Below are the code and all the weights of a small trained network. Each question names an input and a class and asks about switching units off, where a switched-off unit gives its printed mean instead of its output.

import numpy as np


def w(rows, s, z=0):
    codes = np.array(rows[::2]) - 128.0
    scale = np.full(codes.shape[1], s)
    scale[-1] = z or s
    return codes * scale


def f(y):
    return np.maximum(y, 0)


def log_softmax(a):
    a = a - a.max(-1, keepdims=True)
    return a - np.log(np.exp(a).sum(-1, keepdims=True))


def net(x, mask):
    res = np.array(x, float).reshape(1, 5) / 4 @ E
    y = f(res @ A[0][:, :-1].T + A[0][:, -1])
    res = res + np.where(mask, y, B[0][:, -1]) @ B[0][:, :-1]
    return log_softmax(res[-1] @ U[:, :-1].T + U[:, -1])


A, B = {}, {}
E = w([
[89,136,160,40,156,147],'x0',
[168,186,203,134,98,28],'x1',
[232,129,175,142,115,176],'x2',
[96,25,191,111,88,62],'x3',
[164,67,125,157,254,85],'x4',
],0.0081)
A[0] = w([
[200,118,192,128,135,107,152],'neuron 1',
[53,160,118,66,89,131,234],'neuron 2',
[49,112,126,2,201,170,162],'neuron 3',
[136,39,131,128,125,134,168],'neuron 4',
[118,135,146,181,190,42,127],'neuron 5',
[120,168,133,151,162,62,169],'neuron 6',
[153,50,141,119,137,122,167],'neuron 7',
[97,198,71,124,135,222,250],'neuron 8',
[124,184,45,159,146,224,192],'neuron 9',
[155,161,103,181,196,67,179],'neuron 10',
[215,172,136,160,138,190,214],'neuron 11',
[74,167,106,111,62,128,149],'neuron 12',
[112,10,130,151,145,120,164],'neuron 13',
[140,170,196,134,7,124,200],'neuron 14',
[136,172,184,147,5,116,200],'neuron 15',
[116,20,118,126,124,108,150],'neuron 16',
[163,177,178,139,82,88,177],'neuron 17',
[109,31,114,113,148,146,172],'neuron 18',
[102,63,119,146,195,78,254],'neuron 19',
[185,132,180,161,162,75,197],'neuron 20',
[86,118,127,104,31,97,154],'neuron 21',
],0.0089,0.0042)
B[0] = w([
[157,99,165,81,80,98,196],'neuron 1',
[48,189,98,159,181,128,232],'neuron 2',
[72,164,186,134,254,138,233],'neuron 3',
[89,90,196,155,78,150,186],'neuron 4',
[128,73,73,112,174,53,199],'neuron 5',
[126,134,58,108,153,69,187],'neuron 6',
[120,82,180,140,104,131,184],'neuron 7',
[147,159,68,175,185,199,255],'neuron 8',
[214,122,32,214,168,223,242],'neuron 9',
[175,81,71,120,155,96,208],'neuron 10',
[238,101,137,97,84,164,232],'neuron 11',
[85,187,56,155,135,138,198],'neuron 12',
[70,28,194,188,58,129,210],'neuron 13',
[97,197,116,63,10,132,251],'neuron 14',
[94,188,90,70,16,130,249],'neuron 15',
[51,49,164,204,52,125,200],'neuron 16',
[145,161,117,71,88,106,215],'neuron 17',
[81,71,193,222,133,181,200],'neuron 18',
[101,38,153,148,188,69,237],'neuron 19',
[174,76,132,64,130,66,215],'neuron 20',
[37,153,87,148,74,121,208],'neuron 21',
],0.0074,0.0083)
U = w([
[241,129,58,184,132,213,254],'0',
[163,111,240,121,172,171,12],'1',
[90,183,121,141,235,158,84],'2',
[60,43,231,214,101,130,145],'3',
[154,77,99,95,172,1,169],'4',
[187,165,186,29,55,113,137],'5',
[40,216,68,111,68,118,69],'6',
],0.0079,0.00081)

Each question gives the input, the list of numbers given to net, and the class t.
The units are the neurons (one row each of A and B). Each row of codes is followed by its name. A weight is (code - 128) times the scale printed after its matrix; where a second scale follows, it is the last column's (A, B and U).
mask holds one flag per neuron, in row order. A switched-off neuron (its flag False) gives its mean, the last column of its row in B, instead of its output. The means were averaged over made-up inputs and are rounded, as every weight is.
A unit's drop is (log p(t) with every unit on - log p(t) with that unit switched off) / (log p(t) with every unit on - log p(t) with every unit switched off).
The circuit of an input: a set's keep is (log p(t) with only the set's units on - log p(t) with every unit switched off) / (log p(t) with every unit on - log p(t) with every unit switched off). Starting from the 12 units with the biggest drops (on a tie, the unit counted first), units are removed one at a time, each time the one whose removal leaves the highest keep (on an exact tie, the one counted first), for as long as the keep stays at least 0.8.
circuit, biggest first: the units of the circuit, biggest drop first
most important unit: the unit with the biggest drop
top k neurons: the k neurons with the biggest drops, biggest first
drop of u: that unit's drop, to one decimal
input [4,-8,2,-1,0], class 2: most important unit => neuron 3
input [6,-2,-5,-2,-5], class 2: circuit, biggest first => [neuron 3; neuron 8]
input [4,-4,-2,-4,-6], class 2: top 2 neurons => [neuron 3; neuron 2]
input [8,4,-7,-6,8], class 4: circuit, biggest first => [neuron 5; neuron 10]
input [3,8,1,-3,3], class 4: circuit, biggest first => [neuron 5; neuron 20]
input [2,7,-2,3,-1], class 6: top 2 neurons => [neuron 11; neuron 21]
input [1,4,-3,-6,2], class 0: top 2 neurons => [neuron 3; neuron 19]
input [7,-5,-2,-7,-3], class 2: top 2 neurons => [neuron 3; neuron 2]
input [-1,-8,-6,-6,-3], class 0: top 2 neurons => [neuron 9; neuron 8]
input [-3,6,8,-3,6], class 4: drop of neuron 10 => 0.2
input [7,-2,-5,-3,-5], class 2: drop of neuron 3 => 0.2
input [-6,-2,5,1,-4], class 5: drop of neuron 2 => 0.2
